Below are the code and all the weights of a small trained network. Each question names an input and a target symbol and asks about switching units off, where a switched-off unit gives its printed mean instead of its output.

import numpy as np


def w(rows, s, z=0):
    codes = np.array(rows[::2]) - 128.0
    scale = np.full(codes.shape[1], s)
    scale[-1] = z or s
    return codes * scale


def norm(h):
    return h / np.sqrt((h * h).mean(-1, keepdims=True) + 1e-5)


def f(y):
    return y / 2 * (1 + np.tanh(0.7978845608 * (y + 0.044715 * y**3)))


def softmax(a):
    e = np.exp(a - a.max(-1, keepdims=True))
    return e / e.sum(-1, keepdims=True)


def log_softmax(a):
    a = a - a.max(-1, keepdims=True)
    return a - np.log(np.exp(a).sum(-1, keepdims=True))


def net(x, mask):
    ids = ['γδημπτψω'.index(c) for c in x.split()]
    T = len(ids)
    res = E[ids] + P[:T]
    r = norm(res)
    for j in range(3):
        rows = slice(2 * j, 2 * j + 2)
        q, k, v = (r @ M[0][rows].T for M in (Q, K, V))
        z = softmax(np.where(np.tri(T) > 0, q @ k.T / 2**0.5, -1e9)) @ v
        o = O[0][rows]
        res = res + np.where(mask[j], z, o[:, -1]) @ o[:, :-1]
    y = f(norm(res) @ A[0][:, :-1].T + A[0][:, -1])
    res = res + np.where(mask[3:27], y, B[0][:, -1]) @ B[0][:, :-1]
    return log_softmax(norm(res)[-1] @ U[:, :-1].T + U[:, -1])


Q, K, V, O, A, B = {}, {}, {}, {}, {}, {}
E = w([
[51,183,38,141,127,42,182,189,204,177,99],'γ',
[18,166,122,104,102,203,108,212,53,123,170],'δ',
[86,55,121,121,51,113,44,146,76,32,85],'η',
[102,201,99,214,201,184,116,80,137,156,64],'μ',
[185,129,112,5,117,135,160,201,126,59,66],'π',
[163,122,153,229,200,74,209,62,94,62,188],'τ',
[133,170,7,161,106,187,124,119,186,146,192],'ψ',
[99,57,175,107,173,161,85,68,91,164,61],'ω',
],0.019)
P = w([
[39,85,1,41,203,42,245,46,29,139,23],'0',
[63,83,35,157,154,111,235,89,41,122,22],'1',
[99,74,62,177,143,141,212,116,63,119,58],'2',
[108,94,77,197,149,152,181,131,94,116,76],'3',
[135,94,89,207,148,169,165,151,107,116,108],'4',
[149,112,115,209,161,173,136,162,128,97,117],'5',
[153,123,128,216,153,184,118,161,134,95,132],'6',
[157,137,138,211,163,189,106,164,138,100,144],'7',
[170,145,145,212,157,189,83,158,138,89,154],'8',
[175,171,165,212,172,185,65,162,141,88,156],'9',
[184,188,184,208,178,189,65,159,146,76,161],'10',
[192,209,198,211,211,177,29,179,137,89,164],'11',
],0.007)
Q[0] = w([
[116,88,210,48,68,77,98,150,140,166,122],'h0',
[119,182,94,1,49,135,89,202,143,152,105],'h0',
[167,108,222,100,149,98,146,47,127,227,178],'h1',
[139,105,143,108,117,52,116,176,133,98,189],'h1',
[155,179,133,123,49,121,137,134,172,175,152],'h2',
[139,156,95,249,173,189,83,72,108,113,127],'h2',
],0.0081)
K[0] = w([
[118,37,166,103,102,110,88,180,139,99,79],'h0',
[73,158,73,73,77,143,175,255,154,119,142],'h0',
[183,69,116,145,181,86,123,49,164,111,99],'h1',
[94,106,171,121,133,117,185,138,116,109,210],'h1',
[163,136,107,112,131,154,93,152,156,129,145],'h2',
[59,162,142,133,164,149,127,191,60,162,179],'h2',
],0.0099)
V[0] = w([
[132,179,227,151,245,165,188,110,127,135,183],'h0',
[243,216,100,192,211,166,180,74,120,169,147],'h0',
[225,86,180,202,197,77,213,3,120,114,127],'h1',
[177,160,100,242,108,97,148,134,171,13,192],'h1',
[201,20,145,183,144,33,60,62,227,118,24],'h2',
[253,108,210,109,40,83,158,128,181,81,14],'h2',
],0.0054)
O[0] = w([
[140,124,64,132,157,74,165,79,71,206,102,138],'h0',
[60,105,100,80,187,150,151,106,126,122,105,223],'h0',
[96,127,170,101,106,176,79,143,255,97,110,92],'h1',
[109,66,149,119,160,119,46,206,154,69,170,176],'h1',
[71,146,102,113,169,93,126,50,139,166,130,49],'h2',
[66,137,112,144,101,154,107,152,101,88,185,2],'h2',
],0.0089,0.0095)
A[0] = w([
[86,143,137,63,115,107,79,72,104,217,71,75],'n0',
[96,88,102,140,134,119,91,135,129,104,183,111],'n1',
[200,196,175,197,79,178,85,221,193,128,176,18],'n2',
[127,174,208,180,137,171,67,122,236,122,156,65],'n3',
[174,184,184,138,85,118,144,103,222,164,76,67],'n4',
[188,123,88,184,158,110,158,155,115,94,120,34],'n5',
[116,165,87,134,63,186,111,71,140,125,151,191],'n6',
[134,47,116,141,92,118,74,111,57,122,97,137],'n7',
[152,116,228,58,87,129,144,214,114,90,100,112],'n8',
[172,65,141,89,125,73,158,108,85,107,70,1],'n9',
[119,43,134,153,131,108,130,130,92,158,83,108],'n10',
[154,174,149,198,151,156,156,109,162,149,128,117],'n11',
[45,108,158,72,134,147,98,207,125,101,111,146],'n12',
[205,136,122,148,142,153,186,151,134,143,183,55],'n13',
[7,172,82,104,96,140,114,110,79,139,179,119],'n14',
[139,222,99,153,77,61,127,196,30,139,185,148],'n15',
[230,242,101,160,136,117,116,114,146,121,129,171],'n16',
[129,211,191,184,130,133,83,114,127,178,121,81],'n17',
[151,165,130,165,159,106,178,118,35,154,131,17],'n18',
[153,56,180,147,114,106,111,138,169,76,62,15],'n19',
[98,132,110,206,136,112,166,97,190,160,145,150],'n20',
[97,133,138,89,139,146,91,125,179,84,44,46],'n21',
[50,146,130,92,137,164,65,200,98,91,178,64],'n22',
[209,142,161,198,114,97,96,188,165,99,85,111],'n23',
],0.011,0.0058)
B[0] = w([
[90,95,176,96,100,152,68,173,159,84,141,154],'n0',
[179,93,152,160,101,120,111,128,135,127,118,173],'n1',
[198,144,94,46,222,162,175,134,245,128,202,173],'n2',
[164,139,84,79,209,215,121,117,223,132,216,141],'n3',
[164,209,154,207,85,181,84,128,126,99,202,122],'n4',
[152,152,153,117,84,164,141,107,118,155,94,248],'n5',
[138,131,130,118,170,129,54,106,109,126,149,186],'n6',
[74,140,99,137,134,102,142,91,132,174,142,181],'n7',
[125,107,124,89,119,106,77,152,98,48,129,187],'n8',
[137,100,57,78,232,125,190,144,116,175,54,149],'n9',
[109,136,143,86,109,76,131,104,113,197,102,174],'n10',
[127,90,157,130,114,144,105,180,122,90,174,201],'n11',
[106,100,97,76,121,77,134,128,96,167,49,153],'n12',
[60,106,148,129,104,100,80,115,83,149,121,216],'n13',
[141,182,61,57,196,113,180,95,111,199,61,137],'n14',
[164,150,165,185,98,197,93,139,158,151,183,225],'n15',
[121,161,136,164,171,163,65,144,89,124,144,239],'n16',
[99,139,86,93,106,172,89,127,130,72,175,124],'n17',
[129,76,108,160,178,82,190,86,102,163,68,182],'n18',
[158,197,129,183,81,112,119,137,68,185,113,173],'n19',
[78,138,154,133,80,95,92,152,110,81,149,254],'n20',
[180,151,92,198,145,159,176,117,66,122,87,141],'n21',
[144,113,123,169,76,91,122,99,81,137,65,155],'n22',
[99,169,139,162,119,165,154,109,134,168,185,203],'n23',
],0.012,0.007)
U = w([
[70,162,116,110,123,101,159,170,170,170,143,63],'γ',
[189,145,143,158,158,174,193,73,117,183,129,150],'δ',
[77,130,255,210,57,116,51,140,43,73,139,41],'η',
[61,127,23,109,199,79,145,72,54,172,41,253],'μ',
[147,93,125,65,136,133,163,157,106,99,106,58],'π',
[137,69,134,131,166,71,171,42,155,95,172,179],'τ',
[116,171,122,133,107,218,100,77,168,78,228,227],'ψ',
[79,80,179,67,114,153,114,76,159,192,124,73],'ω',
],0.0083,0.004)

Each question gives the input, a string of symbols that net reads in full, and the target symbol t.
The units are the heads (2 rows each of Q, K, V and O) and the neurons (one row each of A and B). Each row of codes is followed by its name. A weight is (code - 128) times the scale printed after its matrix; where a second scale follows, it is the last column's (O, A, B and U).
mask holds one flag per unit, heads first, then neurons. A switched-off unit (its flag False) gives its mean, the last column of its rows in O or B, instead of its output. The means were averaged over made-up inputs and are rounded, as every weight is.
A unit's drop is (log p(t) with every unit on - log p(t) with that unit switched off) / (log p(t) with every unit on - log p(t) with every unit switched off).
The circuit of an input: a set's keep is (log p(t) with only the set's units on - log p(t) with every unit switched off) / (log p(t) with every unit on - log p(t) with every unit switched off). Starting from the 12 units with the biggest drops (on a tie, the unit counted first), units are removed one at a time, each time the one whose removal leaves the highest keep (on an exact tie, the one counted first), for as long as the keep stays at least 0.8.
units of the circuit, in order: the units of the circuit, biggest drop first
unit that matters most: the unit with the biggest drop
top k neurons: the k neurons with the biggest drops, biggest first
heads that matter: for each layer, one digit per head in row order, 1 if its drop is at least 0.15 and else 0, layers parted by /
input η η η γ, target γ: heads that matter => 111
input γ ψ γ γ μ μ ψ ψ μ ω, target μ: top 2 neurons => [n21 n15]
input δ τ π, target δ: units of the circuit, in order => [h1 h0]
input μ ω ψ ψ γ τ τ τ ψ η, target μ: top 2 neurons => [n12 n7]
input τ τ ψ η δ η μ η η, target ψ: units of the circuit, in order => [h0 n2]
input η ψ ψ, target η: unit that matters most => n2
input μ η μ η ψ ψ ψ ω, target ω: top 3 neurons => [n0 n10 n16]
input δ τ μ, target δ: units of the circuit, in order => [h2 h1 h0 n4]
input ψ ψ γ δ τ ψ, target δ: units of the circuit, in order => [h1 h2]
input τ η τ ψ, target μ: heads that matter => 111
input π δ ψ ψ ω, target δ: top 4 neurons => [n4 n9 n20 n23]
input ψ μ ψ ψ δ ψ μ μ ψ μ τ, target δ: units of the circuit, in order => [h2 h0]
input ψ ψ δ η ψ δ ψ ω, target δ: top 3 neurons => [n4 n9 n23]
input ψ ω δ, target μ: unit that matters most => n18
input τ ψ γ, target γ: heads that matter => 110
input ψ δ μ ψ μ μ η, target μ: top 2 neurons => [n9 n7]
input τ γ μ ψ τ π, target μ: top 3 neurons => [n12 n9 n11]
input δ δ δ τ ψ γ τ ψ μ π, target δ: heads that matter => 110
input γ γ τ ψ ψ, target η: heads that matter => 010
input ψ ψ ψ τ τ η τ η τ ψ ψ μ, target μ: heads that matter => 100
input γ γ η η ω δ γ ψ π μ η τ, target μ: top 2 neurons => [n9 n15]
input η η ψ ψ ψ τ η τ γ η γ, target η: unit that matters most => h1
input ω ω μ μ ψ, target μ: heads that matter => 101
input τ τ ω ψ ω τ ψ ψ γ ψ ψ δ, target δ: heads that matter => 010
input μ μ ψ μ ω τ η ψ μ ψ μ, target ψ: top 2 neurons => [n17 n13]
input η ψ η ψ ω γ ω ψ ψ γ, target η: top 2 neurons => [n2 n20]
input ψ ψ ψ τ π π π τ ψ τ ω, target μ: unit that matters most => n15
